Below is a small trained network, with its code and all its weights. Each question gives an input and a class and asks what happens when units are switched off, that is, made to give their printed mean instead of their output.

import numpy as np


def w(rows, s, z=0):
    codes = np.array(rows[::2]) - 128.0
    scale = np.full(codes.shape[1], s)
    scale[-1] = z or s
    return codes * scale


def norm(h):
    return h / np.sqrt((h * h).mean(-1, keepdims=True) + 1e-5)


def f(y):
    return np.maximum(y, 0)


def log_softmax(a):
    a = a - a.max(-1, keepdims=True)
    return a - np.log(np.exp(a).sum(-1, keepdims=True))


def net(x, mask):
    res = np.array(x, float).reshape(1, 2) / 4 @ E
    u = 0
    for l in range(3):
        y = f(norm(res) @ A[l][:, :-1].T + A[l][:, -1])
        res = res + np.where(mask[u : u + 9], y, B[l][:, -1]) @ B[l][:, :-1]
        u += 9
    return log_softmax(norm(res)[-1] @ U[:, :-1].T + U[:, -1])


A, B = {}, {}
E = w([
[42,154,135,153,80,104,116,66,37,152,96,79],'x0',
[162,149,52,171,134,158,103,61,142,251,144,117],'x1',
],0.016)
A[0] = w([
[46,153,84,101,199,143,119,95,151,52,66,139,166],'0.n1',
[155,162,42,208,112,173,104,86,88,154,161,178,86],'0.n2',
[100,205,154,184,76,136,89,139,37,131,46,150,211],'0.n3',
[143,76,163,194,153,3,88,136,182,143,76,108,35],'0.n4',
[83,59,103,176,211,166,98,91,140,88,67,195,15],'0.n5',
[179,80,67,139,102,105,186,199,164,77,151,166,223],'0.n6',
[175,49,83,116,133,117,198,89,87,112,37,147,90],'0.n7',
[220,109,102,209,189,163,208,133,79,179,173,105,4],'0.n8',
[128,114,171,179,180,113,68,71,105,94,187,192,95],'0.n9',
],0.005,0.0027)
B[0] = w([
[112,103,115,113,165,130,97,139,133,179,92,136,177],'0.n1',
[102,61,173,68,236,1,78,134,116,147,110,178,227],'0.n2',
[221,139,216,162,170,198,159,118,211,108,212,179,254],'0.n3',
[142,145,175,165,175,208,64,165,126,108,114,188,128],'0.n4',
[111,91,129,148,202,133,136,136,138,79,174,87,128],'0.n5',
[80,157,217,203,98,156,195,72,76,182,124,120,239],'0.n6',
[42,173,211,122,170,87,161,31,136,139,105,161,128],'0.n7',
[54,62,160,147,193,167,172,187,142,197,38,23,182],'0.n8',
[46,82,131,126,129,111,156,87,195,126,154,114,128],'0.n9',
],0.0056,0.0059)
A[1] = w([
[146,178,86,119,122,112,109,137,129,103,151,160,84],'1.n1',
[119,123,102,125,107,141,115,128,84,115,123,112,49],'1.n2',
[135,131,147,141,151,117,140,112,133,159,101,121,131],'1.n3',
[165,135,126,117,137,139,111,187,164,118,130,92,34],'1.n4',
[156,134,167,125,109,136,155,141,90,109,135,139,142],'1.n5',
[208,120,90,90,122,114,145,128,177,117,147,176,26],'1.n6',
[162,182,141,130,127,157,81,108,132,140,152,121,68],'1.n7',
[115,95,188,109,160,110,169,120,134,152,143,162,66],'1.n8',
[88,189,115,133,4,119,121,68,57,136,119,116,3],'1.n9',
],0.012,0.0049)
B[1] = w([
[168,174,86,182,52,125,165,131,120,123,117,96,128],'1.n1',
[146,136,121,142,119,136,140,67,153,59,186,122,134],'1.n2',
[95,87,140,94,94,121,92,183,83,66,94,122,220],'1.n3',
[111,181,189,162,86,150,142,50,107,107,114,117,163],'1.n4',
[137,131,35,123,173,76,100,90,111,255,73,133,237],'1.n5',
[39,247,131,206,66,208,182,70,143,87,157,114,186],'1.n6',
[117,121,127,64,145,67,115,185,107,111,102,126,165],'1.n7',
[123,128,168,139,72,160,69,190,114,149,162,57,254],'1.n8',
[98,236,158,238,86,207,122,129,186,3,184,120,233],'1.n9',
],0.0078,0.0074)
A[2] = w([
[187,126,130,101,125,150,202,148,168,158,165,154,91],'2.n1',
[153,132,134,157,146,194,193,150,169,128,124,173,53],'2.n2',
[127,112,158,50,118,55,178,167,110,60,109,167,96],'2.n3',
[161,131,7,145,144,126,102,89,142,180,131,131,58],'2.n4',
[137,123,102,116,148,108,148,138,99,108,127,126,43],'2.n5',
[198,114,130,126,145,146,167,159,182,111,158,148,87],'2.n6',
[151,116,106,140,97,136,153,133,173,102,161,128,2],'2.n7',
[163,110,126,108,165,167,113,137,160,123,127,144,95],'2.n8',
[129,143,91,125,103,123,84,150,125,155,133,111,150],'2.n9',
],0.015,0.0039)
B[2] = w([
[129,148,115,173,107,102,102,129,81,78,134,96,207],'2.n1',
[102,184,178,202,118,124,85,118,120,89,109,118,251],'2.n2',
[165,64,45,65,190,129,195,73,128,191,70,197,255],'2.n3',
[168,79,130,6,172,92,246,106,118,147,59,207,235],'2.n4',
[97,129,133,114,154,114,123,146,138,150,140,102,130],'2.n5',
[109,131,143,172,84,128,91,92,112,142,188,94,205],'2.n6',
[63,176,129,125,120,152,103,132,126,81,127,148,155],'2.n7',
[46,132,109,121,110,131,136,119,110,102,147,101,169],'2.n8',
[151,94,123,124,169,137,126,168,149,95,153,143,227],'2.n9',
],0.012,0.007)
U = w([
[66,224,163,232,94,132,111,71,83,62,132,114,193],'0',
[115,74,106,43,178,107,221,83,76,170,85,195,202],'1',
[137,83,147,139,164,125,44,248,114,143,160,96,162],'2',
[186,149,100,92,85,135,141,142,163,100,143,123,3],'3',
[171,120,90,123,75,92,143,138,194,111,154,132,25],'4',
[149,148,74,103,91,111,112,142,173,109,130,113,56],'5',
[140,133,91,102,89,118,127,131,148,121,179,150,28],'6',
[156,126,62,116,101,110,116,128,139,123,159,124,38],'7',
],0.016,0.0048)

Each question gives the input, the list of numbers given to net, and the class t.
The units are the neurons (one row each of A and B). Each row of codes is followed by its name. A weight is (code - 128) times the scale printed after its matrix; where a second scale follows, it is the last column's (A, B and U).
mask holds one flag per neuron, layer by layer. A switched-off neuron (its flag False) gives its mean, the last column of its row in B, instead of its output. The means were averaged over made-up inputs and are rounded, as every weight is.
A unit's drop is (log p(t) with every unit on - log p(t) with that unit switched off) / (log p(t) with every unit on - log p(t) with every unit switched off).
unit that matters most: the unit with the biggest drop
top k neurons: the k neurons with the biggest drops, biggest first
k most important neurons of layer l: the k neurons of layer l with the biggest drops, biggest first
drop of u: that unit's drop, to one decimal
input [-1,3], class 2: top 2 neurons -> (0.n2 1.n5)
input [3,-3], class 2: 2 most important neurons of layer 0 -> (0.n3 0.n6)
input [-7,7], class 0: 4 most important neurons of layer 2 -> (2.n2 2.n1 2.n3 2.n6)
input [-8,-8], class 0: most important neuron of layer 1 -> (1.n6)
input [-3,3], class 2: 2 most important neurons of layer 0 -> (0.n3 0.n8)
input [6,-7], class 1: top 3 neurons -> (2.n3 0.n6 1.n6)
input [0,3], class 2: top 4 neurons -> (0.n2 1.n5 1.n3 0.n8)
input [-2,-3], class 2: top 2 neurons -> (1.n8 1.n5)
input [3,0], class 2: top 2 neurons -> (0.n3 0.n6)
input [3,-2], class 2: top 2 neurons -> (0.n3 0.n6)
input [1,-2], class 2: top 2 neurons -> (1.n8 0.n1)
input [2,-4], class 1: top 2 neurons -> (1.n9 0.n6)
input [5,8], class 1: drop of 2.n4 -> 0.2
input [-7,-6], class 0: drop of 1.n9 -> 0.0
input [-5,4], class 0: unit that matters most -> 1.n5
input [1,-3], class 2: drop of 2.n4 -> 0.2
input [5,-8], class 1: drop of 2.n3 -> 0.1
